Below is a small trained network, with its code and all its weights. Each question gives an input and a class and asks what happens when units are switched off, that is, made to give their printed mean instead of their output.

import numpy as np


def w(rows, s, z=0):
    codes = np.array(rows[::2]) - 128.0
    scale = np.full(codes.shape[1], s)
    scale[-1] = z or s
    return codes * scale


def norm(h):
    return h / np.sqrt((h * h).mean(-1, keepdims=True) + 1e-5)


def f(y):
    return y / 2 * (1 + np.tanh(0.7978845608 * (y + 0.044715 * y**3)))


def log_softmax(a):
    a = a - a.max(-1, keepdims=True)
    return a - np.log(np.exp(a).sum(-1, keepdims=True))


def net(x, mask):
    res = np.array(x, float).reshape(1, 5) / 4 @ E
    u = 0
    for l in range(3):
        y = f(norm(res) @ A[l][:, :-1].T + A[l][:, -1])
        res = res + np.where(mask[u : u + 6], y, B[l][:, -1]) @ B[l][:, :-1]
        u += 6
    return log_softmax(norm(res)[-1] @ U[:, :-1].T + U[:, -1])


A, B = {}, {}
E = w([
[151,140,168,134,110,108,145],'x0',
[165,76,158,49,199,105,191],'x1',
[164,41,195,172,1,208,181],'x2',
[33,54,132,35,83,79,37],'x3',
[113,132,189,145,152,169,94],'x4',
],0.0068)
A[0] = w([
[172,118,6,132,73,44,219,1],'0.n0',
[104,15,144,152,116,143,111,99],'0.n1',
[69,154,73,254,60,85,79,41],'0.n2',
[148,148,140,177,161,116,133,60],'0.n3',
[103,109,212,179,232,214,43,126],'0.n4',
[79,85,6,157,138,190,124,113],'0.n5',
],0.0076,0.0019)
B[0] = w([
[190,224,223,229,69,54,77,195],'0.n0',
[125,127,126,211,213,45,143,199],'0.n1',
[153,157,174,35,130,161,153,251],'0.n2',
[126,181,162,253,122,201,105,162],'0.n3',
[222,156,167,158,104,23,110,241],'0.n4',
[251,154,197,110,129,104,170,164],'0.n5',
],0.0072,0.0033)
A[1] = w([
[157,244,158,88,2,99,124,3],'1.n0',
[143,219,208,117,68,186,67,32],'1.n1',
[85,219,146,145,143,32,124,199],'1.n2',
[11,70,112,60,70,134,69,76],'1.n3',
[136,161,77,201,101,200,192,68],'1.n4',
[175,53,136,122,5,214,157,125],'1.n5',
],0.0072,0.0025)
B[1] = w([
[190,113,119,80,254,100,115,218],'1.n0',
[93,30,219,79,164,112,197,213],'1.n1',
[197,101,70,143,119,117,132,255],'1.n2',
[105,235,159,171,40,109,146,197],'1.n3',
[97,195,100,178,101,64,157,195],'1.n4',
[167,115,32,80,147,97,62,234],'1.n5',
],0.0098,0.0048)
A[2] = w([
[177,87,148,69,165,128,177,125],'2.n0',
[152,90,212,205,85,214,110,179],'2.n1',
[179,208,104,185,168,183,255,16],'2.n2',
[131,33,75,167,60,199,126,4],'2.n3',
[35,99,195,53,134,112,54,100],'2.n4',
[244,252,79,119,118,76,192,134],'2.n5',
],0.0078,0.0017)
B[2] = w([
[117,153,149,53,135,144,122,166],'2.n0',
[157,141,119,107,171,53,80,141],'2.n1',
[56,161,116,107,67,138,148,195],'2.n2',
[65,82,9,135,172,108,82,130],'2.n3',
[134,153,114,121,74,185,140,151],'2.n4',
[117,68,137,97,113,120,79,248],'2.n5',
],0.012)
U = w([
[93,213,131,181,22,126,132,180],'0',
[146,98,147,87,122,101,113,213],'1',
[127,108,148,18,131,189,146,139],'2',
[216,107,164,159,150,84,86,149],'3',
[124,95,22,169,165,133,10,77],'4',
[118,84,131,154,168,174,172,32],'5',
[60,91,114,194,209,212,211,2],'6',
],0.011,0.005)

Each question gives the input, the list of numbers given to net, and the class t.
The units are the neurons (one row each of A and B). Each row of codes is followed by its name. A weight is (code - 128) times the scale printed after its matrix; where a second scale follows, it is the last column's (A, B and U).
mask holds one flag per neuron, layer by layer. A switched-off neuron (its flag False) gives its mean, the last column of its row in B, instead of its output. The means were averaged over made-up inputs and are rounded, as every weight is.
A unit's drop is (log p(t) with every unit on - log p(t) with that unit switched off) / (log p(t) with every unit on - log p(t) with every unit switched off).
The circuit of an input: a set's keep is (log p(t) with only the set's units on - log p(t) with every unit switched off) / (log p(t) with every unit on - log p(t) with every unit switched off). Starting from the 12 units with the biggest drops (on a tie, the unit counted first), units are removed one at a time, each time the one whose removal leaves the highest keep (on an exact tie, the one counted first), for as long as the keep stays at least 0.8.
circuit, biggest first: the units of the circuit, biggest drop first
most important unit: the unit with the biggest drop
k most important neurons: the k neurons with the biggest drops, biggest first
top k neurons in layer l: the k neurons of layer l with the biggest drops, biggest first
input [-6,7,0,7,7], class 0: 3 most important neurons -> (1.n3; 2.n4; 1.n0)
input [-3,1,4,6,2], class 0: 2 most important neurons -> (1.n3; 2.n5)
input [6,4,0,3,-8], class 3: circuit, biggest first -> (0.n0; 2.n2)
input [7,5,6,6,8], class 3: 2 most important neurons -> (0.n1; 2.n2)
input [-4,-5,1,0,-5], class 2: circuit, biggest first -> (0.n2)
input [3,1,-5,2,3], class 4: circuit, biggest first -> (1.n1; 0.n2)
input [4,8,-8,-8,-7], class 0: top 2 neurons in layer 2 -> (2.n2; 2.n1)
input [1,-2,8,2,6], class 4: circuit, biggest first -> (2.n3; 1.n5)
input [-2,4,7,6,7], class 3: 2 most important neurons -> (0.n1; 2.n2)
input [-1,1,4,5,7], class 3: circuit, biggest first -> (0.n1; 2.n2; 2.n5)
input [-8,-8,-3,-6,8], class 1: 2 most important neurons -> (0.n4; 0.n2)
input [-6,-2,-5,-6,5], class 0: circuit, biggest first -> (2.n2; 1.n0)
input [-5,-2,1,7,-8], class 3: 2 most important neurons -> (0.n5; 0.n0)
input [5,-3,-7,-3,2], class 4: most important unit -> 0.n0
input [-2,-6,-2,5,2], class 2: 3 most important neurons -> (0.n2; 0.n5; 1.n0)
input [5,-4,-8,0,8], class 3: circuit, biggest first -> (0.n4; 2.n2)
input [3,-8,6,0,-5], class 2: 3 most important neurons -> (0.n2; 1.n1; 2.n0)
input [4,0,1,6,-7], class 3: circuit, biggest first -> (0.n0; 2.n2; 1.n0)
input [-2,2,7,-6,-5], class 4: circuit, biggest first -> (1.n5; 2.n3)
input [-6,-4,5,8,0], class 0: circuit, biggest first -> (1.n3)
